Here is a tiny trained network, its code and every weight. The questions are about switching its units off for an input and a class, where a switched-off unit gives its printed mean instead of its output.

import numpy as np


def w(rows, s, z=0):
    codes = np.array(rows[::2]) - 128.0
    scale = np.full(codes.shape[1], s)
    scale[-1] = z or s
    return codes * scale


def f(y):
    return y / 2 * (1 + np.tanh(0.7978845608 * (y + 0.044715 * y**3)))


def log_softmax(a):
    a = a - a.max(-1, keepdims=True)
    return a - np.log(np.exp(a).sum(-1, keepdims=True))


def net(x, mask):
    res = np.array(x, float).reshape(1, 3) / 4 @ E
    y = f(res @ A[0][:, :-1].T + A[0][:, -1])
    res = res + np.where(mask, y, B[0][:, -1]) @ B[0][:, :-1]
    return log_softmax(res[-1] @ U[:, :-1].T + U[:, -1])


A, B = {}, {}
E = w([
[28,232,86],'x0',
[37,112,253],'x1',
[45,28,59],'x2',
],0.0054)
A[0] = w([
[88,118,182,41],'neuron 1',
[79,117,201,69],'neuron 2',
[165,85,153,29],'neuron 3',
[162,137,60,21],'neuron 4',
[66,114,217,84],'neuron 5',
[101,160,114,38],'neuron 6',
[187,150,23,20],'neuron 7',
[90,79,92,15],'neuron 8',
[165,187,164,27],'neuron 9',
[98,89,98,11],'neuron 10',
[133,140,132,52],'neuron 11',
[134,139,117,12],'neuron 12',
[162,150,48,81],'neuron 13',
[184,52,163,92],'neuron 14',
[102,86,93,2],'neuron 15',
[90,119,181,28],'neuron 16',
[103,93,102,27],'neuron 17',
[134,134,133,125],'neuron 18',
[45,62,69,11],'neuron 19',
[175,65,158,119],'neuron 20',
[137,144,136,31],'neuron 21',
[81,183,104,49],'neuron 22',
[117,109,115,57],'neuron 23',
[113,109,117,32],'neuron 24',
[24,250,75,71],'neuron 25',
[99,161,115,23],'neuron 26',
[92,122,183,44],'neuron 27',
[163,141,57,19],'neuron 28',
[185,63,165,16],'neuron 29',
[93,120,173,19],'neuron 30',
[119,136,122,76],'neuron 31',
[182,235,184,17],'neuron 32',
[157,176,157,16],'neuron 33',
[95,83,96,16],'neuron 34',
],0.016,0.0018)
B[0] = w([
[131,136,77,162],'neuron 1',
[121,143,59,184],'neuron 2',
[127,90,148,150],'neuron 3',
[120,137,77,164],'neuron 4',
[104,151,43,205],'neuron 5',
[125,103,137,140],'neuron 6',
[114,144,35,203],'neuron 7',
[143,166,169,158],'neuron 8',
[143,173,169,172],'neuron 9',
[127,157,161,146],'neuron 10',
[125,133,133,124],'neuron 11',
[118,131,127,121],'neuron 12',
[123,134,66,180],'neuron 13',
[120,53,161,189],'neuron 14',
[144,159,153,148],'neuron 15',
[149,132,75,159],'neuron 16',
[132,152,155,142],'neuron 17',
[124,132,132,129],'neuron 18',
[163,217,203,200],'neuron 19',
[107,69,159,177],'neuron 20',
[130,135,135,124],'neuron 21',
[119,70,153,169],'neuron 22',
[127,137,140,128],'neuron 23',
[137,138,136,126],'neuron 24',
[108,2,176,255],'neuron 25',
[141,97,131,140],'neuron 26',
[135,136,79,161],'neuron 27',
[120,138,73,167],'neuron 28',
[121,63,165,176],'neuron 29',
[122,135,88,150],'neuron 30',
[129,123,130,125],'neuron 31',
[152,225,203,222],'neuron 32',
[142,160,159,157],'neuron 33',
[139,160,163,152],'neuron 34',
],0.053,0.0085)
U = w([
[96,3,207,255],'0',
[97,168,38,53],'1',
[162,241,255,68],'2',
],0.0066,0.00081)

Each question gives the input, the list of numbers given to net, and the class t.
The units are the neurons (one row each of A and B). Each row of codes is followed by its name. A weight is (code - 128) times the scale printed after its matrix; where a second scale follows, it is the last column's (A, B and U).
mask holds one flag per neuron, in row order. A switched-off neuron (its flag False) gives its mean, the last column of its row in B, instead of its output. The means were averaged over made-up inputs and are rounded, as every weight is.
A unit's drop is (log p(t) with every unit on - log p(t) with that unit switched off) / (log p(t) with every unit on - log p(t) with every unit switched off).
The circuit of an input: a set's keep is (log p(t) with only the set's units on - log p(t) with every unit switched off) / (log p(t) with every unit on - log p(t) with every unit switched off). Starting from the 12 units with the biggest drops (on a tie, the unit counted first), units are removed one at a time, each time the one whose removal leaves the highest keep (on an exact tie, the one counted first), for as long as the keep stays at least 0.8.
units of the circuit, in order: the units of the circuit, biggest drop first
k most important neurons: the k neurons with the biggest drops, biggest first
drop of u: that unit's drop, to one decimal
input [2,-4,-4], class 1: units of the circuit, in order	neuron 7
input [-4,7,-7], class 1: 2 most important neurons	neuron 5; neuron 2
input [0,8,8], class 1: 3 most important neurons	neuron 5; neuron 2; neuron 32
input [-3,1,-4], class 2: 3 most important neurons	neuron 25; neuron 32; neuron 22
input [-1,-4,-5], class 2: 3 most important neurons	neuron 32; neuron 5; neuron 2
input [8,-6,-8], class 0: 2 most important neurons	neuron 25; neuron 22
input [-7,-6,-8], class 2: 2 most important neurons	neuron 32; neuron 25
input [4,-4,5], class 2: 2 most important neurons	neuron 19; neuron 14
input [3,3,4], class 2: 2 most important neurons	neuron 19; neuron 14
input [-2,-4,-4], class 1: 3 most important neurons	neuron 19; neuron 7; neuron 25
input [-6,4,8], class 2: 2 most important neurons	neuron 19; neuron 25
input [-6,1,-8], class 2: 2 most important neurons	neuron 32; neuron 25
input [4,5,3], class 1: 3 most important neurons	neuron 5; neuron 2; neuron 14
input [6,-1,8], class 2: units of the circuit, in order	neuron 19
input [-6,8,-7], class 1: drop of neuron 5	0.6
input [-1,-1,3], class 2: drop of neuron 25	1.4
input [8,-2,-7], class 0: drop of neuron 13	0.0
input [-4,6,-1], class 1: drop of neuron 25	0.2
